Here is a tiny trained network, its code and every weight. The questions are about switching its units off for an input and a target symbol, where a switched-off unit gives its printed mean instead of its output.

import numpy as np


def w(rows, s, z=0):
    codes = np.array(rows[::2]) - 128.0
    scale = np.full(codes.shape[1], s)
    scale[-1] = z or s
    return codes * scale


def norm(h):
    return h / np.sqrt((h * h).mean(-1, keepdims=True) + 1e-5)


def f(y):
    return np.maximum(y, 0)


def softmax(a):
    e = np.exp(a - a.max(-1, keepdims=True))
    return e / e.sum(-1, keepdims=True)


def log_softmax(a):
    a = a - a.max(-1, keepdims=True)
    return a - np.log(np.exp(a).sum(-1, keepdims=True))


def net(x, mask):
    ids = ['ΓΞΨαδεθλσφ'.index(c) for c in x.split()]
    T = len(ids)
    res = E[ids] + P[:T]
    u = 0
    for l in range(2):
        q, k, v = (norm(res) @ M[l].T for M in (Q, K, V))
        z = softmax(np.where(np.tri(T) > 0, q @ k.T / 2**0.5, -1e9)) @ v
        res = res + np.where(mask[u], z, O[l][:, -1]) @ O[l][:, :-1]
        u += 1
        y = f(norm(res) @ A[l][:, :-1].T + A[l][:, -1])
        res = res + np.where(mask[u : u + 4], y, B[l][:, -1]) @ B[l][:, :-1]
        u += 4
    return log_softmax(norm(res)[-1] @ U[:, :-1].T + U[:, -1])


Q, K, V, O, A, B = {}, {}, {}, {}, {}, {}
E = w([
[147,85,116,171],'Γ',
[172,77,147,155],'Ξ',
[138,143,162,205],'Ψ',
[180,117,98,116],'α',
[179,78,184,129],'δ',
[97,140,158,151],'ε',
[179,68,130,138],'θ',
[155,198,143,206],'λ',
[132,143,174,104],'σ',
[99,156,4,130],'φ',
],0.019)
P = w([
[1,182,188,101],'0',
[207,175,101,147],'1',
[225,155,93,125],'2',
[208,145,76,110],'3',
[199,156,83,132],'4',
[219,157,106,135],'5',
],0.0093)
Q[0] = w([
[254,242,153,249],'L0H1',
[88,99,218,197],'L0H1',
],0.0057)
K[0] = w([
[62,132,199,1],'L0H1',
[173,128,32,149],'L0H1',
],0.0083)
V[0] = w([
[100,101,151,7],'L0H1',
[131,211,103,99],'L0H1',
],0.013)
O[0] = w([
[213,60,20,2,255],'L0H1',
[182,185,81,15,164],'L0H1',
],0.011,0.0032)
A[0] = w([
[52,202,38,146,254],'L0N1',
[235,201,119,78,159],'L0N2',
[143,60,191,124,193],'L0N3',
[254,121,51,150,203],'L0N4',
],0.0086,0.0018)
B[0] = w([
[255,101,100,123,158],'L0N1',
[124,32,197,102,228],'L0N2',
[124,176,4,184,152],'L0N3',
[94,162,220,112,248],'L0N4',
],0.0073,0.011)
Q[1] = w([
[5,144,86,147],'L1H1',
[109,116,157,137],'L1H1',
],0.011)
K[1] = w([
[254,63,235,136],'L1H1',
[226,93,35,117],'L1H1',
],0.0057)
V[1] = w([
[46,57,247,116],'L1H1',
[128,192,144,156],'L1H1',
],0.013)
O[1] = w([
[83,60,247,121,23],'L1H1',
[40,221,138,74,10],'L1H1',
],0.015,0.0013)
A[1] = w([
[91,99,86,142,5],'L1N1',
[255,54,196,143,128],'L1N2',
[68,218,113,56,153],'L1N3',
[110,126,179,212,75],'L1N4',
],0.007,0.003)
B[1] = w([
[237,145,179,140,128],'L1N1',
[192,204,122,198,253],'L1N2',
[254,158,157,112,171],'L1N3',
[15,120,156,116,156],'L1N4',
],0.0084,0.0071)
U = w([
[74,86,168,176,79],'Γ',
[134,67,142,219,71],'Ξ',
[97,99,88,72,207],'Ψ',
[89,220,154,61,168],'α',
[203,67,171,97,1],'δ',
[61,97,165,121,206],'ε',
[146,71,156,189,91],'θ',
[139,188,187,171,237],'λ',
[197,105,248,65,92],'σ',
[143,212,43,137,64],'φ',
],0.012,0.004)

Each question gives the input, a string of symbols that net reads in full, and the target symbol t.
The units are the heads (2 rows each of Q, K, V and O) and the neurons (one row each of A and B). Each row of codes is followed by its name. A weight is (code - 128) times the scale printed after its matrix; where a second scale follows, it is the last column's (O, A, B and U).
mask holds one flag per unit, layer by layer, with each layer's heads first. A switched-off unit (its flag False) gives its mean, the last column of its rows in O or B, instead of its output. The means were averaged over made-up inputs and are rounded, as every weight is.
A unit's drop is (log p(t) with every unit on - log p(t) with that unit switched off) / (log p(t) with every unit on - log p(t) with every unit switched off).
The circuit of an input: a set's keep is (log p(t) with only the set's units on - log p(t) with every unit switched off) / (log p(t) with every unit on - log p(t) with every unit switched off). Starting from all 10 units, units are removed one at a time, each time the one whose removal leaves the highest keep (on an exact tie, the one counted first), for as long as the keep stays at least 0.8.
circuit, biggest first: the units of the circuit, biggest drop first
most important unit: the unit with the biggest drop
top k neurons: the k neurons with the biggest drops, biggest first
top k neurons in layer l: the k neurons of layer l with the biggest drops, biggest first
drop when u is switched off: that unit's drop, to one decimal
input λ ε σ ε φ, target α: most important unit	L0H1
input φ δ α ε σ σ, target φ: top 2 neurons	[L0N4, L0N1]
input φ λ ε, target φ: circuit, biggest first	[L1H1, L0N1]
input λ λ θ δ, target λ: top 2 neurons in layer 0	[L0N2, L0N4]
input λ θ λ ε λ, target α: top 2 neurons	[L0N2, L1N2]
input λ φ λ α, target φ: top 3 neurons	[L0N4, L0N1, L0N2]
input θ α Γ, target Ξ: top 2 neurons	[L0N2, L0N3]
input λ λ σ θ φ ε, target φ: top 2 neurons	[L0N4, L0N2]
input Ψ α Ψ λ Γ, target λ: top 3 neurons	[L0N2, L0N4, L1N3]
input λ θ α ε λ α, target α: circuit, biggest first	[L1H1, L0N4]
input δ θ φ Ψ, target φ: top 2 neurons	[L0N2, L0N4]
input λ ε Γ δ λ θ, target λ: top 3 neurons	[L0N2, L0N4, L1N3]
input φ σ θ, target φ: drop when L1H1 is switched off	1.1
input θ φ λ λ ε Ψ, target Ξ: circuit, biggest first	[L0H1]
input λ ε φ, target α: drop when L1N2 is switched off	0.1
input θ θ δ λ ε, target Ξ: drop when L0N4 is switched off	0.1
